In the rows, 100 means zero.
Each row of numbers belongs to one of the nodes below and depends on some of the facts about them. Some rows are named. Which node is each other row?

Some rows with their names:
kloklege: 80,97,106,117,99,104,107,82,104,108,94,103,84,89,92,103,90,107,104,105,117,90,99,91,96,106,103,87,108,101,98,104,105
bapadek: 106,99,119,107,106,101,115,77,96,99,87,104,89,73,78,99,96,104,107,109,108,98,90,77,95,99,117,116,107,93,89,102,100
klases: 118,107,105,95,108,117,99,93,102,100,87,96,111,71,87,99,89,115,102,105,84,99,96,100,102,98,118,97,114,104,90,94,117
pestir: 93,96,93,96,98,95,96,107,84,82,108,106,91,112,106,92,113,100,99,102,79,96,104,131,95,91,87,108,102,93,96,100,95
klaluk: 102,97,92,88,87,97,109,122,91,85,103,111,94,124,105,102,102,94,103,107,89,99,101,116,89,104,99,92,104,103,100,106,91
lelis: 87,93,92,109,114,83,79,107,106,96,108,99,106,123,119,102,117,84,98,80,81,120,122,104,92,86,94,116,79,93,113,96,76
drapli: 91,103,93,93,92,94,94,115,107,93,105,100,99,94,111,90,120,95,110,79,76,90,127,120,95,97,105,99,87,98,108,96,91
nadros: 100,111,113,106,104,89,102,91,115,104,93,91,87,93,87,102,98,117,108,91,114,97,107,89,88,98,111,91,109,99,95,87,110
nuzon: 119,104,117,94,108,95,91,91,111,95,95,95,115,87,82,96,104,109,105,105,102,100,86,66,103,98,118,120,111,106,100,86,97
stagro: 92,97,104,102,92,108,90,104,107,100,99,93,111,100,115,108,94,97,95,98,102,87,87,87,104,108,91,94,110,107,115,98,96
saklir: 94,101,84,97,95,102,110,115,95,100,109,114,112,92,100,96,115,92,103,89,82,90,117,131,105,105,94,97,79,91,111,104,93
nukel: 124,112,112,103,109,99,118,85,102,99,94,101,109,78,68,104,92,102,107,101,112,97,91,85,104,104,108,107,99,86,90,93,115
suzin: 88,89,99,104,103,103,92,92,100,99,101,103,106,101,100,100,104,105,95,102,98,95,95,90,109,97,105,110,106,105,109,102,86
maflus: 113,108,115,93,106,103,85,90,100,104,97,89,106,87,88,91,91,110,86,110,113,105,87,84,110,92,109,113,108,102,102,89,103
trula: 104,108,103,90,98,105,85,89,99,113,96,83,91,91,96,79,100,116,91,108,120,101,98,102,114,95,99,97,105,101,87,102,117
fluzir: 92,91,94,108,100,93,93,113,96,96,119,111,113,116,98,105,113,90,88,90,88,101,109,117,110,95,83,115,81,93,119,101,84
diful: 95,113,104,102,94,103,103,94,97,115,93,87,90,96,97,100,90,106,95,101,123,94,101,102,98,104,90,88,108,91,97,97,114
skadrar: 99,85,79,117,136,103,90,97,89,105,103,102,111,135,138,115,100,68,95,94,61,137,110,105,95,90,85,121,88,97,102,102,83
numone: 92,94,97,102,94,101,91,108,91,86,109,105,111,120,107,104,106,100,96,106,81,89,97,118,95,103,88,107,115,100,113,96,86
flistim: 101,101,98,91,99,84,93,98,112,98,101,90,94,106,104,87,119,102,113,92,101,98,117,95,93,100,111,101,105,99,97,89,98

There are 2 kinds of fact about the nodes: Ω, Θ.
Ω (each to the one after it):
bapadek kovom klobram kloklege drogrir zumin nezum zedredal tepla
broplol masi drevan stafir
didem stezases dromul sakle stagro guvil
difla gedebre stono figres rokoskor zumos droplu dusku brimi diles fistem bruse
drunirem pluvogum nasko brezus
fletrosi kuro
giples treka dremo zeve resto flegon daskel klegrik tomik klinek brugrin rineto drogu gabizel
gosok stuge nadros kifos lesul tetri fluklo drapli biflami dromok lelis
grodre maflus trula brumu skuvil kirik zovukir
kistoklal flozur stidra diful belu zavan delum dragra fleski
klabros sitrostu klugre griska truzu
klupli boko koplu grubrer bapil digrom
nogras toku letrevu brapor roza skana tezuk subriflak fluzir teko
nukel duder trumu tate trinak voflan midriplo saklir suso
nuzon grova klurel marol dredrom mugu voskir gofur
pibron klases skogalak dira plupe vopo plitrir
sezor defli zatreklos meflo bigedrik flolam gratros tratosko vostas grupi trevas kasetruk
sogrusar klako sabel vugron sidam brofloko klaluk pestir raplas funus
tumem fitom klogri gaplin rubom stiplen numone zeso trofa grefluk nidrel bugrol brigruten zigrol brago skadrar
zusin skostebrak solek nomol klegrok skagun dotraflon
[bapadek, drogrir, klobram, kloklege, kovom, nezum, tepla, zedredal, zumin] Θ bigedrik
[bapil, boko, digrom, grubrer, klupli, koplu] Θ vimam
[belu, delum, diful, dragra, fleski, flozur, kistoklal, stidra, zavan] Θ skuvil
[biflami, drapli, dromok, fluklo, gosok, kifos, lelis, lesul, nadros, stuge, tetri] Θ dredrom
[bigedrik, defli, flolam, gratros, grupi, kasetruk, meflo, sezor, tratosko, trevas, vostas, zatreklos] Θ poskes
[brago, brigruten, bugrol, fitom, gaplin, grefluk, klogri, nidrel, numone, rubom, skadrar, stiplen, trofa, tumem, zeso, zigrol] Θ sogrusar
[brapor, fluzir, letrevu, nogras, roza, skana, subriflak, teko, tezuk, toku] Θ rokoskor
[brezus, drunirem, nasko, pluvogum] Θ zovukir
[brimi, bruse, difla, diles, droplu, dusku, figres, fistem, gedebre, rokoskor, stono, zumos] Θ klolak
[brofloko, funus, klako, klaluk, pestir, raplas, sabel, sidam, sogrusar, vugron] Θ drasa
[broplol, drevan, masi, stafir] Θ pestir
[brugrin, daskel, dremo, drogu, flegon, gabizel, giples, klegrik, klinek, resto, rineto, tomik, treka, zeve] Θ klagis
[brumu, grodre, kirik, maflus, skuvil, trula, zovukir] Θ moplokel
[didem, dromul, guvil, sakle, stagro, stezases] Θ gabizel
[dira, klases, pibron, plitrir, plupe, skogalak, vopo] Θ brofloko
[dotraflon, klegrok, nomol, skagun, skostebrak, solek, zusin] Θ marol
[dredrom, gofur, grova, klurel, marol, mugu, nuzon, voskir] Θ flistim
[duder, midriplo, nukel, saklir, suso, tate, trinak, trumu, voflan] Θ gedebre
[fletrosi, kuro] Θ tratosko
[griska, klabros, klugre, sitrostu, truzu] Θ grodre
[sato] Θ boko
[suzin] Θ grupi


Now the same nodes, written a new way:
Some nodes and their rows:
bapadek: 80,86,123,129,106,101,108,91,105,96,92,94,114,97,113,106,95,127,106,96,93,92,113,100,104,76,120
lelis: 92,105,92,79,106,110,78,70,77,91,111,111,86,90,119,76,98,68,101,114,96,103,96,109,85,121,76
klurel: 111,88,101,97,104,105,109,108,112,96,95,99,107,85,112,108,104,115,98,93,100,85,107,109,116,104,112
brugrin: 87,104,84,85,108,102,84,77,76,86,111,103,86,99,105,74,93,65,107,122,105,108,94,92,83,121,85
gedebre: 105,81,92,107,109,108,107,108,103,100,81,97,116,100,94,104,95,122,100,88,95,94,109,108,99,84,116
zumos: 101,112,99,101,89,100,105,110,100,92,100,97,95,106,92,113,97,85,90,89,106,101,93,108,95,98,87
dusku: 104,104,90,97,91,94,96,105,93,105,106,109,99,127,101,85,101,84,107,102,89,110,86,96,83,106,71
skagun: 102,110,110,94,89,106,97,106,107,102,104,105,92,95,107,117,97,85,86,86,104,102,96,108,97,105,89
maflus: 100,85,106,99,107,104,110,101,106,102,80,95,109,85,99,103,96,123,104,87,94,103,105,98,111,93,122
drevan: 107,93,100,98,100,97,108,113,103,97,92,95,109,91,99,105,109,115,98,105,97,85,115,101,118,103,123
defli: 94,79,103,107,102,106,110,101,106,97,88,91,110,85,100,107,96,127,104,90,92,96,113,98,105,88,118
dragra: 102,108,102,90,94,92,100,98,95,110,103,110,92,125,101,85,102,86,114,100,91,124,82,89,95,115,77
brago: 77,123,69,72,116,98,74,81,80,115,113,89,68,82,95,72,82,77,103,155,73,104,102,106,96,103,69
stiplen: 107,120,108,98,84,95,98,112,101,98,100,102,88,100,91,112,98,89,87,105,103,105,106,96,95,100,102
tumem: 101,103,126,121,111,97,100,102,104,102,82,102,115,94,106,102,96,122,100,108,88,90,117,97,101,76,132
bapil: 106,103,94,102,97,103,97,98,112,108,108,100,96,104,82,118,102,100,90,89,124,105,100,104,101,96,104
grubrer: 112,98,95,104,102,98,106,103,112,102,107,97,102,99,94,109,109,112,97,97,116,92,100,104,113,100,107
klagis: 98,95,97,102,105,102,99,104,105,101,102,101,101,107,98,105,95,96,102,101,108,101,100,96,97,104,106
flistim: 103,96,100,97,103,107,96,98,105,106,102,106,99,105,104,105,99,99,99,97,103,102,102,106,98,102,100
klolak: 101,97,91,104,103,104,99,101,99,100,99,100,101,115,95,102,98,99,98,97,103,100,99,108,97,98,96

Rows to name:
No name comes twice in this set of rows, the named rows included.
100,103,83,94,100,101,88,81,69,85,104,107,96,115,100,69,102,74,104,110,100,104,89,104,74,111,72	teko
89,90,121,123,121,99,106,107,111,97,89,97,119,90,108,108,90,115,108,95,101,88,102,88,97,82,132	didem
98,94,96,100,104,105,98,100,103,105,101,102,100,116,96,104,99,98,98,100,107,104,104,104,100,102,103	vimam
81,100,87,90,101,102,85,70,72,87,113,100,84,105,106,73,97,73,105,122,100,109,100,100,84,117,78	trevas
101,85,98,104,99,101,114,105,108,90,98,93,104,95,104,105,103,121,100,97,103,90,112,103,118,101,112	zatreklos
121,110,100,103,98,92,103,107,110,102,104,98,98,90,92,104,110,116,94,110,109,90,108,97,113,97,115	gaplin
107,87,95,100,104,103,111,109,110,95,94,98,107,99,101,106,103,116,100,97,105,89,109,107,116,103,117	koplu
95,95,93,97,89,98,89,83,83,99,115,109,94,119,104,77,102,83,110,110,96,116,94,86,79,113,75	vostas
91,96,98,102,81,96,97,97,95,104,117,105,93,123,106,89,99,91,110,107,89,115,94,87,87,107,72	zedredal
83,121,78,76,111,99,77,79,75,103,110,96,72,90,97,71,88,73,102,148,82,104,105,104,92,109,77	brigruten
110,104,101,97,96,108,93,99,112,109,109,103,96,87,96,119,104,100,86,84,118,101,99,108,100,98,99	dredrom

Now the same nodes, written a new way:
Some rows with their names:
klobram: 130,96,57,131,107,137,83,73,117,87,100,144,61,129,43,114,77,53,63,57,95,49,136,85,58,152,66,136,62
klako: 126,47,118,142,80,62,148,98,122,126,56,150,67,39,83,91,86,78,97,66,114,62,72,93,127,129,79,56,75
stuge: 128,45,67,146,83,66,178,131,108,109,57,143,67,105,52,90,55,124,80,70,119,134,108,158,135,101,140,130,74
kifos: 130,79,65,132,97,72,155,127,92,100,67,101,72,118,70,108,73,125,86,93,110,136,104,153,123,79,144,143,100
klurel: 126,70,83,141,89,81,167,120,117,109,62,132,68,98,64,100,68,111,81,76,105,129,106,148,124,106,121,119,81
guvil: 106,122,133,137,85,125,55,75,133,58,74,82,104,107,136,106,128,41,56,148,112,135,138,102,105,68,116,120,91
trumu: 109,106,107,144,121,104,139,133,81,117,104,155,81,120,125,29,69,129,58,75,110,114,121,74,165,133,69,68,59
trinak: 73,116,102,122,127,109,89,132,62,108,145,122,110,130,136,36,82,129,63,103,103,120,121,73,160,115,71,81,69
daskel: 87,123,129,102,98,117,48,83,120,63,109,63,122,113,135,117,132,60,68,149,94,129,126,96,92,65,104,125,117
giples: 129,77,131,142,67,112,171,92,132,92,51,163,64,66,81,62,80,42,55,70,118,116,131,109,134,133,101,72,58
difla: 127,73,110,146,101,99,177,129,114,126,62,161,67,91,92,31,55,108,57,63,113,103,118,82,159,144,70,59,58
brimi: 50,122,96,48,134,114,47,116,54,83,172,48,142,133,143,102,126,132,84,152,84,126,111,71,124,65,75,124,133
figres: 107,112,106,136,117,108,117,124,91,110,105,135,89,115,122,52,79,125,65,85,100,116,118,78,146,124,78,80,68
trula: 125,103,119,134,65,128,172,106,132,124,59,141,90,88,53,98,72,81,130,62,97,104,91,115,81,131,135,44,71
subriflak: 48,121,101,55,137,115,45,129,48,94,169,61,143,138,143,62,112,134,70,143,96,125,119,71,150,78,68,105,104
delum: 60,123,125,45,73,145,91,90,133,109,103,67,142,130,71,119,106,120,173,69,108,114,86,123,53,75,164,46,122
diful: 112,117,128,90,63,140,166,93,136,121,58,128,113,115,49,98,76,107,166,62,116,103,89,128,64,116,166,43,75
zavan: 75,123,125,51,70,146,120,93,135,114,80,81,138,127,62,110,97,116,167,63,111,112,84,123,58,91,166,47,106
nidrel: 47,121,120,42,128,51,33,75,47,95,138,40,136,87,148,129,145,130,165,159,126,55,57,80,65,50,93,87,154
zigrol: 47,125,113,45,133,51,37,71,41,79,164,43,145,108,150,131,143,133,179,161,115,61,55,75,57,44,94,116,152

Which node is each row?
No name comes twice in this set of rows, the named rows included.
127,55,89,147,74,106,184,122,128,121,60,143,78,45,60,107,72,48,79,71,65,115,79,89,132,132,74,101,78	boko
119,100,72,122,112,70,80,113,118,107,93,64,113,102,95,112,108,119,77,103,82,131,109,148,68,87,96,132,98	flistim
109,104,84,130,91,113,140,116,127,107,92,83,118,53,90,122,103,68,96,103,63,117,80,83,115,101,73,124,121	bapil
130,46,100,146,69,101,186,118,131,124,58,154,66,46,52,92,61,49,68,61,72,106,91,94,137,140,77,81,68	klupli
84,113,109,97,91,92,84,93,133,119,85,78,132,101,78,107,108,107,113,75,85,120,101,117,54,110,117,62,90	moplokel

The same nodes again, as new rows of numbers:
Known rows:
duder: 105,108,100,123,97,121,116,104,109,97,109,89,103,86,80,122,96,104,103,112,102,100,100,75,89,98,124,105
klolak: 102,110,92,120,107,116,111,106,97,96,99,82,108,89,77,126,96,83,102,106,102,109,102,88,80,104,119,95
lesul: 91,110,91,118,103,102,113,97,86,98,98,88,99,90,72,128,99,82,114,115,105,113,105,87,92,119,116,95
stuge: 98,109,100,119,95,120,115,102,110,96,110,91,98,88,80,127,96,107,109,114,103,101,96,74,94,105,122,102
sidam: 99,110,87,116,102,100,117,100,85,99,100,93,97,84,75,126,95,83,108,110,104,108,107,86,94,113,118,97
digrom: 90,112,82,117,110,106,118,108,86,98,92,88,100,92,70,121,91,84,104,111,104,109,105,93,88,112,122,89
klupli: 109,115,89,119,90,133,108,109,105,98,112,97,96,88,81,125,100,109,99,109,101,101,97,80,91,105,137,112
tezuk: 90,108,85,118,118,112,118,112,93,96,91,83,104,101,69,123,90,72,104,103,103,112,108,92,84,108,124,86
saklir: 93,106,90,121,115,112,112,114,102,95,94,80,106,105,77,131,88,65,105,103,100,115,106,88,85,110,122,84
klugre: 100,112,89,115,108,113,121,109,107,96,107,105,102,87,76,126,102,95,112,110,104,93,104,80,85,103,118,98
griska: 102,112,87,116,109,105,117,104,96,97,105,102,99,88,76,129,106,82,114,111,107,101,109,83,86,111,116,99
skostebrak: 100,109,99,119,95,120,115,103,110,97,110,91,98,87,81,127,96,107,107,114,104,100,96,75,93,104,122,103
grodre: 114,119,82,120,96,129,109,112,108,96,112,99,92,86,82,129,98,112,95,110,107,99,93,77,87,104,135,116
kuro: 108,111,98,120,92,121,118,105,109,98,110,92,100,87,87,123,94,108,107,117,104,96,100,75,95,101,128,104
trevas: 91,121,89,106,86,103,99,127,103,86,102,85,127,106,86,131,82,76,101,107,87,110,93,94,82,107,123,79
vostas: 96,113,91,116,101,110,107,120,105,96,98,84,111,107,91,131,82,69,108,110,93,112,100,88,89,113,126,82
mugu: 84,112,85,116,110,106,116,106,85,97,92,87,100,94,67,122,92,83,108,111,103,112,103,92,88,115,121,88
bapil: 103,110,86,120,105,104,114,98,86,101,97,86,95,82,80,129,98,86,106,116,108,108,104,89,91,116,113,95
sogrusar: 108,112,85,106,87,137,109,106,107,105,108,99,87,79,86,133,88,112,95,106,101,85,95,79,93,95,136,115
truzu: 98,112,86,121,106,98,116,103,89,98,99,92,98,88,73,126,97,83,108,116,107,109,107,85,90,114,118,99

Which node is each row?
No name comes twice in this set of rows, the named rows included.
93,110,80,114,114,109,121,115,91,93,95,92,98,98,72,126,87,75,105,98,103,111,105,91,93,113,123,84	plitrir
106,111,87,114,106,106,119,102,90,97,108,104,99,83,77,127,105,81,116,103,104,104,107,84,92,114,115,97	dira
86,111,93,115,103,109,103,117,106,94,99,83,109,107,82,137,85,67,109,105,92,116,95,88,87,118,119,79	biflami
97,108,91,107,103,117,121,105,105,102,105,105,99,83,79,128,96,95,112,107,101,85,105,81,89,98,118,98	klogri
108,111,95,119,93,118,120,106,108,95,113,97,98,82,83,125,93,107,104,106,102,100,97,73,97,103,124,104	klases
94,113,76,118,121,108,118,117,97,94,91,89,94,98,74,130,87,79,101,107,110,107,102,91,85,110,121,88	zovukir
104,111,90,112,105,113,123,107,101,96,110,107,102,83,78,124,101,94,113,101,101,96,102,81,92,106,117,96	skogalak
93,113,81,116,109,104,121,109,83,95,95,93,100,89,69,120,89,83,104,103,102,111,104,91,92,114,122,89	vopo
94,107,88,112,100,102,116,99,88,103,97,92,95,84,76,128,90,83,107,113,103,101,108,87,92,109,119,98	rubom
102,115,82,122,110,96,117,105,91,95,98,93,94,87,74,129,95,85,105,117,111,109,104,83,86,113,117,101	skuvil
98,111,90,113,108,110,111,97,92,100,103,95,96,85,77,134,108,84,119,111,108,104,102,87,88,118,108,94	marol
109,117,89,114,98,115,113,109,96,97,101,88,104,92,90,125,92,90,110,117,105,101,103,87,92,108,126,95	poskes
84,115,86,100,86,103,100,126,106,89,101,89,121,101,83,137,76,76,96,101,85,104,91,95,80,102,120,80	nidrel
91,120,87,102,81,98,99,127,103,79,104,82,128,107,84,135,83,78,99,106,93,110,95,97,82,102,120,80	kasetruk
89,108,90,110,101,110,107,119,109,99,97,87,106,102,87,137,77,68,103,104,90,105,98,87,88,108,123,82	trofa

